Below is a small trained network, with its code and all its weights. Each question gives an input and a class and asks what happens when units are switched off, that is, made to give their printed mean instead of their output.

import numpy as np


def w(rows, s, z=0):
    codes = np.array(rows[::2]) - 128.0
    scale = np.full(codes.shape[1], s)
    scale[-1] = z or s
    return codes * scale


def f(y):
    return np.maximum(y, 0)


def log_softmax(a):
    a = a - a.max(-1, keepdims=True)
    return a - np.log(np.exp(a).sum(-1, keepdims=True))


def net(x, mask):
    res = np.array(x, float).reshape(1, 8) / 4 @ E
    y = f(res @ A[0][:, :-1].T + A[0][:, -1])
    res = res + np.where(mask, y, B[0][:, -1]) @ B[0][:, :-1]
    return log_softmax(res[-1] @ U[:, :-1].T + U[:, -1])


A, B = {}, {}
E = w([
[128,126,124,122,124,126,128,127,127,122,127],'x0',
[120,130,99,124,127,131,124,117,140,137,141],'x1',
[169,173,55,201,127,93,150,143,2,92,179],'x2',
[126,135,122,131,122,134,131,121,130,125,121],'x3',
[130,133,128,127,129,129,131,132,128,129,126],'x4',
[53,164,161,124,242,74,182,50,155,47,155],'x5',
[150,218,159,73,148,65,40,29,74,206,96],'x6',
[113,134,117,140,113,125,121,116,139,132,137],'x7',
],0.0074)
A[0] = w([
[129,45,119,160,123,162,226,179,195,95,159,162],'n1',
[163,205,155,68,147,81,39,50,82,190,87,141],'n2',
[172,164,149,93,116,112,62,106,96,201,120,120],'n3',
[164,214,153,79,140,106,70,70,99,186,103,138],'n4',
[206,107,97,116,14,180,41,197,111,188,101,61],'n5',
[109,41,105,181,112,171,211,198,182,58,146,154],'n6',
[100,83,164,103,135,117,117,103,231,150,88,75],'n7',
[99,116,164,65,114,141,104,126,205,121,115,97],'n8',
[93,76,171,50,110,130,90,114,213,135,85,111],'n9',
[121,86,163,92,133,159,142,119,246,172,69,141],'n10',
[150,214,172,57,161,73,18,59,91,212,94,148],'n11',
[113,169,105,162,202,92,174,112,103,75,150,92],'n12',
[166,116,135,110,57,196,75,209,103,169,120,46],'n13',
[145,56,125,186,131,195,206,175,191,71,172,150],'n14',
[218,97,101,153,32,169,37,204,109,229,102,55],'n15',
[138,71,178,71,122,165,92,91,223,130,111,93],'n16',
[78,161,164,127,238,92,194,62,162,65,181,64],'n17',
[97,83,156,90,127,125,116,123,195,150,69,95],'n18',
[206,85,100,150,38,175,78,159,106,189,91,3],'n19',
[94,101,168,58,131,146,104,129,219,146,99,81],'n20',
[155,168,64,162,121,72,152,151,33,91,170,73],'n21',
[66,181,172,99,235,85,163,97,198,73,128,72],'n22',
[138,63,100,156,84,209,186,190,144,123,132,131],'n23',
[166,161,55,216,114,83,159,130,3,89,165,85],'n24',
[104,118,102,106,130,117,107,137,157,134,114,42],'n25',
[108,103,159,79,137,148,114,126,215,157,73,58],'n26',
[82,187,170,118,205,94,179,65,158,35,162,54],'n27',
[161,158,68,211,136,109,134,125,11,73,178,61],'n28',
],0.0051,0.0014)
B[0] = w([
[63,173,50,223,200,90,47,181,129,46,94,211],'n1',
[15,157,35,209,223,93,41,165,115,18,64,240],'n2',
[44,131,59,163,186,66,126,149,164,64,75,197],'n3',
[59,147,50,205,187,69,79,158,126,38,89,218],'n4',
[98,35,156,67,96,92,224,37,221,175,80,220],'n5',
[48,180,33,227,228,89,59,214,157,49,42,223],'n6',
[216,168,124,135,105,179,132,139,91,169,175,194],'n7',
[183,179,172,138,83,216,135,162,64,156,199,184],'n8',
[210,186,161,133,96,187,108,176,41,161,193,206],'n9',
[230,209,163,147,101,198,90,177,45,159,201,207],'n10',
[41,173,51,223,191,77,60,211,138,39,77,255],'n11',
[143,45,183,56,42,129,186,47,189,204,145,186],'n12',
[104,84,138,61,112,84,159,105,185,153,87,190],'n13',
[52,154,53,203,199,79,38,173,157,41,79,214],'n14',
[104,34,168,45,91,61,212,38,195,175,81,227],'n15',
[202,205,150,131,103,192,133,161,36,154,185,199],'n16',
[104,31,146,57,84,110,221,57,218,166,83,227],'n17',
[181,188,163,142,113,167,142,178,63,160,167,185],'n18',
[89,60,178,53,96,80,206,77,192,166,87,199],'n19',
[199,207,175,108,104,196,120,199,47,178,200,198],'n20',
[251,175,177,132,75,229,122,154,21,181,200,193],'n21',
[142,36,166,48,59,91,195,58,195,204,104,225],'n22',
[38,128,55,170,169,80,103,116,148,95,86,194],'n23',
[231,216,191,100,74,234,124,166,14,198,247,214],'n24',
[116,129,124,133,121,137,141,127,100,136,139,138],'n25',
[225,183,165,146,92,181,110,168,53,154,174,191],'n26',
[73,32,161,57,76,74,231,36,196,190,61,220],'n27',
[254,206,170,108,116,232,126,171,31,215,191,205],'n28',
],0.0044,0.0078)
U = w([
[66,164,65,197,184,87,59,162,144,2,83,246],'0',
[225,198,158,121,100,222,126,153,69,183,218,148],'1',
[112,6,149,52,97,83,212,74,204,177,91,1],'2',
],0.0095,0.00046)

Each question gives the input, the list of numbers given to net, and the class t.
The units are the neurons (one row each of A and B). Each row of codes is followed by its name. A weight is (code - 128) times the scale printed after its matrix; where a second scale follows, it is the last column's (A, B and U).
mask holds one flag per neuron, in row order. A switched-off neuron (its flag False) gives its mean, the last column of its row in B, instead of its output. The means were averaged over made-up inputs and are rounded, as every weight is.
A unit's drop is (log p(t) with every unit on - log p(t) with that unit switched off) / (log p(t) with every unit on - log p(t) with every unit switched off).
The circuit of an input: a set's keep is (log p(t) with only the set's units on - log p(t) with every unit switched off) / (log p(t) with every unit on - log p(t) with every unit switched off). Starting from the 12 units with the biggest drops (on a tie, the unit counted first), units are removed one at a time, each time the one whose removal leaves the highest keep (on an exact tie, the one counted first), for as long as the keep stays at least 0.8.
circuit, biggest first: the units of the circuit, biggest drop first
k most important neurons: the k neurons with the biggest drops, biggest first
drop when u is switched off: that unit's drop, to one decimal
input [0,-2,4,7,-8,-7,-8,-2], class 0: circuit, biggest first	n6
input [-1,-1,-7,-6,-8,2,8,5], class 0: 3 most important neurons	n11, n2, n4
input [6,-5,5,4,-4,-7,3,6], class 2: circuit, biggest first	n15, n5
input [1,-3,-7,-8,-7,1,7,8], class 0: 2 most important neurons	n11, n2
input [2,3,-2,-2,-4,7,6,1], class 2: 2 most important neurons	n22, n27
input [-1,6,5,3,-6,-8,-8,-5], class 0: 2 most important neurons	n6, n14
input [-1,0,-3,0,4,-5,4,-3], class 2: 2 most important neurons	n15, n5
input [4,-1,6,-8,8,-7,-3,-4], class 2: 3 most important neurons	n15, n5, n19
input [-4,5,6,-6,8,-5,7,-8], class 0: 2 most important neurons	n2, n11
input [-2,8,-4,-1,3,4,3,5], class 1: 2 most important neurons	n15, n5
input [5,7,4,-6,-3,4,2,4], class 1: 4 most important neurons	n15, n5, n24, n28
input [-8,8,-3,5,-7,-5,-6,2], class 0: 3 most important neurons	n6, n1, n14
input [2,-8,5,0,-2,3,-4,8], class 1: 2 most important neurons	n24, n28
input [4,-5,-6,-7,-2,-3,-8,3], class 0: most important neuron	n6
input [8,6,2,8,2,-4,4,-2], class 0: drop when n6 is switched off	-0.1
input [-4,-1,0,5,-6,4,3,-1], class 2: drop when n6 is switched off	0.3
input [7,8,7,-3,5,4,-6,5], class 1: drop when n2 is switched off	0.3
input [-2,0,2,7,-6,4,-1,-5], class 2: drop when n21 is switched off	0.0
